Each row has a name. Each question is about the rows just above it. Places in a row count from 0.

[108,  74, 101,  77,  55,  16, 101, 112, 106, 166,  28,  67, 112, 114,  77,
 102, 186, 131,  75]  Q
[ 58,  74,  85, 100,  61,  55,  40, 110, 146, 108,  76,  76,  49,  63,  94,
 106,  75,  77,  85]  P
[ 61,  74,  79,  98,  70,  51,  38, 102, 147, 108,  81,  82,  57,  67,  91,
 118,  72,  76,  88]  D
[ 58,  74,  71, 106,  84,  65,  52, 115, 153, 108,  76,  95,  49,  53, 102,
  98,  83,  61,  91]  E
[ 62,  74,  81, 103,  68,  60,  47, 104, 152, 101,  80,  76,  56,  59,  98,
  94,  69,  76,  92]  C
[ 61,  74,  86, 100,  76,  55,  41, 110, 146, 102,  79,  75,  42,  61,  94,
  96,  68,  76,  85]  Z
Table of tags by key:
[67] -> k531
[153] -> k789
[152] -> k446
[105] -> k931
[106] -> k331
The tag of Q, keyed by place 8:
k331
Whose row is [ 58,  74,  71, 106,  84,  65,  52, 115, 153, 108,  76,  95,  49,  53, 102,
  98,  83,  61,  91]?
E
Where do [ 61,  74,  86, 100,  76,  55,  41, 110, 146, 102,  79,  75,  42,  61,  94,
  96,  68,  76,  85] appear?
Z

[ 36,  78, 146,  76, 154] = B
[ 94,  97, 174,  96,  49] = F
[ 68,  80, 125,  95,  98] = H
tags:
[80] -> k959
[96] -> k455
[97] -> k209
[79] -> k817
Join F by its entry at place 1:
k209
Where do [ 94,  97, 174,  96,  49] appear?
F
Whose row is [ 68,  80, 125,  95,  98]?
H

[ 62,  74,  56,  94,  83,  60, 119,  40, 126,  39,  94,  74,  47, 107,  80,
 110] -> T
[ 73,  90,  66, 101,  80,  84,  62,  80,  82,  78, 122,  78,  89,  93, 114,
  80] -> K
[ 56,  92,  83, 110,  85,  64,  70,  86, 109,  80, 113,  67,  75,  90, 114,
  77] -> N
[ 86,  31,  77,  75,  59,  34,  81,  62, 144,  28,  62,  52,  47, 155,  82,
  76] -> W
key -> tag
[111] -> k607
[40] -> k980
[110] -> k309
[62] -> k514
[86] -> k631
[80] -> k290
[41] -> k406
Look up the entry of T at place 7 in the table:
k980
The row with [ 56,  92,  83, 110,  85,  64,  70,  86, 109,  80, 113,  67,  75,  90, 114,
  77] is
N
Whose row is [ 62,  74,  56,  94,  83,  60, 119,  40, 126,  39,  94,  74,  47, 107,  80,
 110]?
T

[ 55,  96, 137,  96,  32,  53,  82, 118,  35, 148,  92, 113]  G
[ 82, 100, 115,  85,  59,  89, 112, 117,  71, 125, 103, 123]  Y
[ 91, 106,  71, 130, 112,  81,  61,  89,  97,  85,  83, 100]  A
[100, 129, 105, 113, 134, 119, 136,  96, 127,  90,  95,  99]  S
[ 55,  96, 112,  96,  32,  53,  82, 118,  35, 148,  92, 113]  V
Table of tags by key:
[82] -> k492
[101] -> k833
[100] -> k824
[81] -> k286
[53] -> k499
Join A by its entry at place 5:
k286
Where do [ 82, 100, 115,  85,  59,  89, 112, 117,  71, 125, 103, 123] appear?
Y
Where do [ 55,  96, 112,  96,  32,  53,  82, 118,  35, 148,  92, 113] appear?
V
Which row holds [100, 129, 105, 113, 134, 119, 136,  96, 127,  90,  95,  99]?
S
Whose row is [ 91, 106,  71, 130, 112,  81,  61,  89,  97,  85,  83, 100]?
A

[ 93, 101, 102,  26] : M
[103, 115,  77,  58] : L
[103, 115,  91,  58] : R
[ 99, 101, 102,  26] : U
tags:
[115] -> k50
[91] -> k233
[58] -> k563
[26] -> k472
[59] -> k448
Join R by its entry at place 3:
k563
Whose row is [ 99, 101, 102,  26]?
U
Whose row is [103, 115,  77,  58]?
L

[ 88,  72, 121, 125,  88]  Tir
[121,  82,  69,  82, 105]  Rufi
[ 89, 133,  68,  82, 128]  Salu
[ 86, 144, 131, 107, 152]  Ker
[121,  82,  69,  82, 154]  lokar
[113,  76, 136, 168,  90]  geve
[121,  65,  69,  82, 105]  tus
[101, 155, 118, 168, 154]  mifig
[129,  87,  68, 136, 103]  fur
[ 87,  65, 113, 157,  88]  sibol
Table of tags by key:
[103] -> k498
[104] -> k615
[154] -> k739
[68] -> k656
[69] -> k314
[155] -> k222
Join fur by its entry at place 4:
k498
Whose row is [121,  65,  69,  82, 105]?
tus
Where do [121,  82,  69,  82, 105] appear?
Rufi
Whose row is [121,  82,  69,  82, 154]?
lokar
Which row holds [113,  76, 136, 168,  90]?
geve
Whose row is [ 87,  65, 113, 157,  88]?
sibol

[ 72, 178,  75,  23, 127, 148,  88, 101,  85]  pim
[ 58, 167,  83,  22, 121, 149,  95, 107,  90]  kip
[ 88, 183,  65,  31, 128, 138,  83,  95,  98]  mevot
[ 72, 185,  72,  28, 122, 136,  83,  95,  90]  suge
[ 59, 178,  78,  25, 121, 139,  81, 108,  90]  nitis
tags:
[90] -> k711
[98] -> k411
[64] -> k641
[89] -> k384
[65] -> k891
[99] -> k518
The tag of mevot, keyed by place 8:
k411
Whose row is [ 72, 178,  75,  23, 127, 148,  88, 101,  85]?
pim

[104, 114,  88, 108,  96] -> ribi
[98, 85, 98, 92, 99] -> Tesa
[107, 110,  89, 100, 107] -> zize
[98, 85, 90, 92, 99] -> donu
[ 85, 119, 165,  37, 133] -> funu
[ 99, 126, 107, 121,  95] -> zov
key -> tag
[126] -> k456
[84] -> k788
[111] -> k616
[110] -> k578
[125] -> k943
[85] -> k880
[114] -> k112
Look up the entry of zov at place 1 in the table:
k456
Where do [98, 85, 98, 92, 99] appear?
Tesa
The row with [ 85, 119, 165,  37, 133] is
funu

[ 70, 137, 136, 147]  Zik
[ 70, 129, 136, 147]  nel
[116, 120,  92, 105]  zudu
[104,  70, 128, 112]  debib
[94, 96, 46, 70]  Sulet
[109,  65,  38,  95]  foge
[115,  69,  77,  80]  gebiz
Table of tags by key:
[70] -> k40
[104] -> k383
[115] -> k635
[94] -> k591
[109] -> k318
[116] -> k302
[79] -> k483
[80] -> k837
[77] -> k918
The tag of gebiz, keyed by place 0:
k635
Whose row is [94, 96, 46, 70]?
Sulet
[ 70, 137, 136, 147] is in which row?
Zik
The row with [109,  65,  38,  95] is
foge

[ 83, 120, 152, 102,  25,  99]  Vota
[145,  90,  72,  87, 149,  87]  tif
[126,  72, 120,  97, 159,  96]  pog
[ 84, 119,  71, 105,  96,  89]  duto
[ 93,  93, 110,  85,  78,  99]  bom
[114,  87,  86, 103, 102, 104]  tazes
Table of tags by key:
[71] -> k308
[110] -> k414
[72] -> k673
[109] -> k963
[89] -> k417
[88] -> k504
The tag of duto, keyed by place 2:
k308
Whose row is [ 83, 120, 152, 102,  25,  99]?
Vota
Whose row is [114,  87,  86, 103, 102, 104]?
tazes
Whose row is [ 84, 119,  71, 105,  96,  89]?
duto

[120,  98, 130, 105, 112, 133, 134,  64,  96, 100,  80, 109, 105,  90, 128,
  74,  92, 141, 115, 104, 107, 110,  94,  84, 111, 119, 132,  76,  96, 103,
 102,  74, 104, 104, 105,  62,  96,  76, 103,  93,  92,  92,  85, 112,  65,
  65, 108, 101,  70, 111,  94,  94,  80, 109, 124,  93,  97, 124, 114, 130,
 106] = pok
[ 88,  36,  66, 121,  70,  74, 127, 112,  46,  94, 122, 179,  86,  52, 158,
  70, 101, 115, 106, 110,  58, 143,  61,  82,  78,  91, 113,  82,  70,  65,
 106, 113, 114,  67,  85,  85,  86, 108, 112, 106, 129, 108,  56, 102,  53,
  57,  82,  63,  98,  63,  84,  70,  60, 125, 116,  52,  38,  83, 118,  98,
 114] = voz
[119,  93, 133, 110, 108, 107, 153,  84,  80, 101,  71, 127, 110,  74, 136,
  67,  96, 135, 119,  97,  96, 134,  73,  77, 113, 117, 136,  69,  94,  95,
 109,  82, 124,  93,  98,  62,  88,  91, 101, 100, 114,  87,  64,  88,  70,
  55,  86,  72,  74, 105,  79,  86,  65, 124, 130,  72,  72, 113, 118, 138,
  97] = tana
[ 96,  91,  99, 104, 104, 111, 110,  89,  89,  88, 101, 103, 105,  98, 117,
  81,  96, 117, 101, 106, 113, 103, 103,  91,  95, 106, 111,  90,  99, 100,
 108,  90, 110, 104, 105,  90,  91,  88, 104,  99,  86,  99, 104, 104,  87,
  84, 114,  90,  84, 102, 103,  89, 100, 101, 108,  94,  99, 107,  98, 106,
 116] = lok
[101,  98,  90, 105, 100, 105, 103,  92,  97,  81, 107, 110, 103,  95, 104,
  86, 106, 104,  96, 103, 105, 100, 107,  95,  97, 103, 105,  98,  94,  91,
 112,  93, 105,  94,  96,  94,  94,  90, 105, 103,  94, 102, 106, 109,  94,
 102, 111,  96,  95,  99, 102, 100,  95, 102, 101,  92, 101, 104,  99, 107,
 116] = Rogol
[101, 100, 112, 101, 107, 121, 123,  81,  88,  91, 101, 109, 101,  93, 120,
  79,  96, 127, 111, 101, 113,  99, 106,  87, 114, 111, 119,  91,  99,  97,
 109,  77, 117,  96, 104,  77,  95,  84, 106,  94,  90,  90,  93,  99,  83,
  72, 113, 103,  80, 101,  97,  93,  92, 107, 118,  92,  98, 116, 101, 114,
 110] = nubi
[104,  93, 111, 103, 104,  90, 126,  89,  84, 100,  85, 139, 103,  77, 149,
  70,  97, 122, 112, 101,  95, 130,  79,  96, 104, 114, 118,  64,  86,  85,
 111,  94, 116,  93, 110,  77,  91, 104, 105, 101, 120,  93,  73,  88,  95,
  72,  81,  77,  85, 102,  95,  81,  73, 126, 128,  68,  76,  96,  94, 115,
 111] = Tati
[116,  98, 127, 105, 105, 118, 146,  67,  95,  96,  83, 111, 107,  86, 139,
  66,  93, 138, 131,  96, 108, 117,  78,  76, 113, 126, 134,  73,  95,  99,
 105,  70, 116,  99, 101,  54,  95,  85,  95,  92,  99,  89,  65, 102,  66,
  66,  99,  81,  83, 102,  84,  86,  80, 122, 128,  81,  87, 121, 116, 125,
  95] = ses
[ 99,  39,  50, 117,  85,  87,  83,  93,  64,  97, 122, 170,  91,  67, 152,
  67, 107, 108, 108, 115,  57, 113,  75, 101,  51,  90, 110,  88,  74,  59,
 111, 105, 106,  82,  89, 102,  90, 121, 105,  95, 133, 117,  82,  91,  68,
  71,  63,  73, 100,  71,  90,  76,  69, 111, 117,  68,  75,  74,  96,  97,
 136] = tovo
Table of tags by key:
[102] -> k267
[92] -> k778
[140] -> k94
[141] -> k993
[65] -> k388
[64] -> k269
The tag of pok, keyed by place 45:
k388
Whose row is [101,  98,  90, 105, 100, 105, 103,  92,  97,  81, 107, 110, 103,  95, 104,
  86, 106, 104,  96, 103, 105, 100, 107,  95,  97, 103, 105,  98,  94,  91,
 112,  93, 105,  94,  96,  94,  94,  90, 105, 103,  94, 102, 106, 109,  94,
 102, 111,  96,  95,  99, 102, 100,  95, 102, 101,  92, 101, 104,  99, 107,
 116]?
Rogol

